Here is a tiny trained network, its code and every weight. The questions are about switching its units off for an input and a class, where a switched-off unit gives its printed mean instead of its output.

import numpy as np


def w(rows, s, z=0):
    codes = np.array(rows[::2]) - 128.0
    scale = np.full(codes.shape[1], s)
    scale[-1] = z or s
    return codes * scale


def f(y):
    return y / 2 * (1 + np.tanh(0.7978845608 * (y + 0.044715 * y**3)))


def log_softmax(a):
    a = a - a.max(-1, keepdims=True)
    return a - np.log(np.exp(a).sum(-1, keepdims=True))


def net(x, mask):
    res = np.array(x, float).reshape(1, 2) / 4 @ E
    y = f(res @ A[0][:, :-1].T + A[0][:, -1])
    res = res + np.where(mask, y, B[0][:, -1]) @ B[0][:, :-1]
    return log_softmax(res[-1] @ U[:, :-1].T + U[:, -1])


A, B = {}, {}
E = w([
[61,171,205,185,82,250,53,78,65,215],'x0',
[85,212,107,220,29,139,245,150,76,115],'x1',
],0.013)
A[0] = w([
[68,204,176,165,105,95,178,145,51,167,102],'n1',
[107,130,110,94,109,116,146,153,129,98,255],'n2',
[158,121,85,88,56,10,180,119,224,3,130],'n3',
[124,107,77,242,115,70,201,162,99,128,68],'n4',
[192,119,162,64,230,128,82,181,143,176,69],'n5',
[86,201,86,137,90,84,157,164,88,96,140],'n6',
[188,146,74,66,117,119,167,183,99,104,72],'n7',
[150,114,82,95,139,96,141,233,78,28,101],'n8',
[193,208,80,115,190,155,191,129,215,98,94],'n9',
[151,133,119,177,44,116,211,211,185,134,89],'n10',
],0.0073,0.011)
B[0] = w([
[106,142,116,129,177,141,96,148,211,132,203],'n1',
[86,154,165,60,250,59,151,79,74,119,216],'n2',
[114,179,181,117,151,193,117,132,125,174,248],'n3',
[118,98,78,153,132,121,117,194,171,121,181],'n4',
[140,36,87,195,157,128,86,207,216,133,191],'n5',
[66,80,107,108,183,106,148,180,149,129,197],'n6',
[177,170,94,236,106,176,88,161,187,131,159],'n7',
[130,176,133,142,61,204,29,126,104,107,188],'n8',
[164,104,117,174,114,189,97,124,104,155,166],'n9',
[129,99,132,154,123,80,88,194,168,106,186],'n10',
],0.012,0.015)
U = w([
[142,199,193,189,99,249,118,122,124,193,112],'0',
[144,34,80,163,162,32,142,178,214,102,58],'1',
[128,173,217,4,221,2,195,66,50,120,254],'2',
[190,154,109,184,29,94,188,123,80,113,84],'3',
],0.0092,0.0087)

Each question gives the input, the list of numbers given to net, and the class t.
The units are the neurons (one row each of A and B). Each row of codes is followed by its name. A weight is (code - 128) times the scale printed after its matrix; where a second scale follows, it is the last column's (A, B and U).
mask holds one flag per neuron, in row order. A switched-off neuron (its flag False) gives its mean, the last column of its row in B, instead of its output. The means were averaged over made-up inputs and are rounded, as every weight is.
A unit's drop is (log p(t) with every unit on - log p(t) with that unit switched off) / (log p(t) with every unit on - log p(t) with every unit switched off).
The circuit of an input: a set's keep is (log p(t) with only the set's units on - log p(t) with every unit switched off) / (log p(t) with every unit on - log p(t) with every unit switched off). Starting from all 10 units, units are removed one at a time, each time the one whose removal leaves the highest keep (on an exact tie, the one counted first), for as long as the keep stays at least 0.8.
circuit, biggest first: the units of the circuit, biggest drop first
k most important neurons: the k neurons with the biggest drops, biggest first
drop of u: that unit's drop, to one decimal
input [5,-8], class 1: circuit, biggest first : n5
input [-5,-5], class 0: circuit, biggest first : n3; n8
input [-6,-6], class 0: 2 most important neurons : n3; n8
input [5,-6], class 1: 3 most important neurons : n3; n5; n8
input [-1,5], class 1: 2 most important neurons : n4; n10
input [3,-5], class 1: 3 most important neurons : n3; n5; n8
input [-7,7], class 0: 2 most important neurons : n3; n8
input [6,7], class 1: 2 most important neurons : n3; n6
input [6,-8], class 1: 2 most important neurons : n5; n3
input [3,4], class 1: drop of n8 : 0.2
input [-7,2], class 0: drop of n3 : 0.1
input [3,-2], class 2: drop of n3 : 0.2
